Below are the code and all the weights of a small trained network. Each question names an input and a class and asks about switching units off, where a switched-off unit gives its printed mean instead of its output.

import numpy as np


def w(rows, s, z=0):
    codes = np.array(rows[::2]) - 128.0
    scale = np.full(codes.shape[1], s)
    scale[-1] = z or s
    return codes * scale


def f(y):
    return y / 2 * (1 + np.tanh(0.7978845608 * (y + 0.044715 * y**3)))


def log_softmax(a):
    a = a - a.max(-1, keepdims=True)
    return a - np.log(np.exp(a).sum(-1, keepdims=True))


def net(x, mask):
    res = np.array(x, float).reshape(1, 4) / 4 @ E
    y = f(res @ A[0][:, :-1].T + A[0][:, -1])
    res = res + np.where(mask, y, B[0][:, -1]) @ B[0][:, :-1]
    return log_softmax(res[-1] @ U[:, :-1].T + U[:, -1])


A, B = {}, {}
E = w([
[160,154,32],'x0',
[129,129,129],'x1',
[143,209,136],'x2',
[247,118,144],'x3',
],0.013)
A[0] = w([
[146,166,62,78],'N1',
[95,125,171,56],'N2',
[80,144,107,65],'N3',
[144,103,22,179],'N4',
[170,183,97,190],'N5',
[74,141,162,67],'N6',
[118,116,182,103],'N7',
[80,102,98,222],'N8',
[125,125,60,49],'N9',
[158,201,131,219],'N10',
[133,123,51,175],'N11',
[40,141,136,132],'N12',
[40,171,69,44],'N13',
[71,169,126,161],'N14',
[115,251,149,225],'N15',
[232,108,168,114],'N16',
[197,143,185,97],'N17',
[115,126,218,98],'N18',
[121,124,180,63],'N19',
[109,13,119,203],'N20',
[130,137,69,61],'N21',
[10,169,100,163],'N22',
[143,134,53,28],'N23',
[131,77,216,97],'N24',
[165,112,159,87],'N25',
[81,61,58,223],'N26',
[135,224,133,232],'N27',
[121,127,79,27],'N28',
[142,23,78,238],'N29',
[121,158,81,253],'N30',
[121,149,204,100],'N31',
],0.013,0.003)
B[0] = w([
[55,179,112,181],'N1',
[120,222,50,158],'N2',
[173,132,104,162],'N3',
[52,199,143,207],'N4',
[112,133,156,192],'N5',
[134,210,91,173],'N6',
[52,216,118,162],'N7',
[205,152,147,181],'N8',
[83,180,110,160],'N9',
[148,152,167,189],'N10',
[80,229,142,184],'N11',
[192,167,114,213],'N12',
[186,140,111,216],'N13',
[187,170,124,190],'N14',
[132,117,199,222],'N15',
[154,253,101,221],'N16',
[194,224,68,189],'N17',
[42,226,93,192],'N18',
[73,196,29,153],'N19',
[147,214,168,204],'N20',
[33,130,105,158],'N21',
[215,171,128,255],'N22',
[48,180,87,170],'N23',
[82,196,104,201],'N24',
[159,211,80,154],'N25',
[156,177,176,197],'N26',
[130,119,181,203],'N27',
[97,201,75,142],'N28',
[155,126,224,199],'N29',
[110,168,171,184],'N30',
[26,109,118,175],'N31',
],0.0061,0.011)
U = w([
[85,140,84,86],'0',
[158,130,170,255],'1',
[209,136,80,43],'2',
[149,126,246,78],'3',
[162,93,153,181],'4',
[108,22,105,59],'5',
],0.013,0.0057)

Each question gives the input, the list of numbers given to net, and the class t.
The units are the neurons (one row each of A and B). Each row of codes is followed by its name. A weight is (code - 128) times the scale printed after its matrix; where a second scale follows, it is the last column's (A, B and U).
mask holds one flag per neuron, in row order. A switched-off neuron (its flag False) gives its mean, the last column of its row in B, instead of its output. The means were averaged over made-up inputs and are rounded, as every weight is.
A unit's drop is (log p(t) with every unit on - log p(t) with that unit switched off) / (log p(t) with every unit on - log p(t) with every unit switched off).
The circuit of an input: a set's keep is (log p(t) with only the set's units on - log p(t) with every unit switched off) / (log p(t) with every unit on - log p(t) with every unit switched off). Starting from the 12 units with the biggest drops (on a tie, the unit counted first), units are removed one at a time, each time the one whose removal leaves the highest keep (on an exact tie, the one counted first), for as long as the keep stays at least 0.8.
circuit, biggest first: the units of the circuit, biggest drop first
most important unit: the unit with the biggest drop
k most important neurons: the k neurons with the biggest drops, biggest first
drop of u: that unit's drop, to one decimal
input [5,-5,8,3], class 3: circuit, biggest first	N15, N27, N5
input [-5,-4,-4,7], class 2: 3 most important neurons	N17, N16, N25
input [1,-4,8,-6], class 3: most important unit	N15
input [-2,-2,-5,6], class 2: circuit, biggest first	N16, N17
input [6,0,-8,-4], class 3: circuit, biggest first	N29, N26
input [5,-7,4,4], class 1: circuit, biggest first	N10, N27, N5
input [3,4,1,-5], class 2: circuit, biggest first	N22, N13
input [-2,-5,8,-5], class 3: 3 most important neurons	N15, N27, N17
input [5,-4,2,-6], class 2: 2 most important neurons	N22, N13
input [5,-6,-4,-5], class 1: 2 most important neurons	N26, N29
input [6,-4,-7,-7], class 2: 3 most important neurons	N22, N13, N8
input [1,6,-8,1], class 3: drop of N29	0.2
input [-8,-7,6,-2], class 0: drop of N18	0.1
input [-7,1,1,8], class 2: circuit, biggest first	N17
input [8,-1,7,0], class 0: drop of N15	0.0
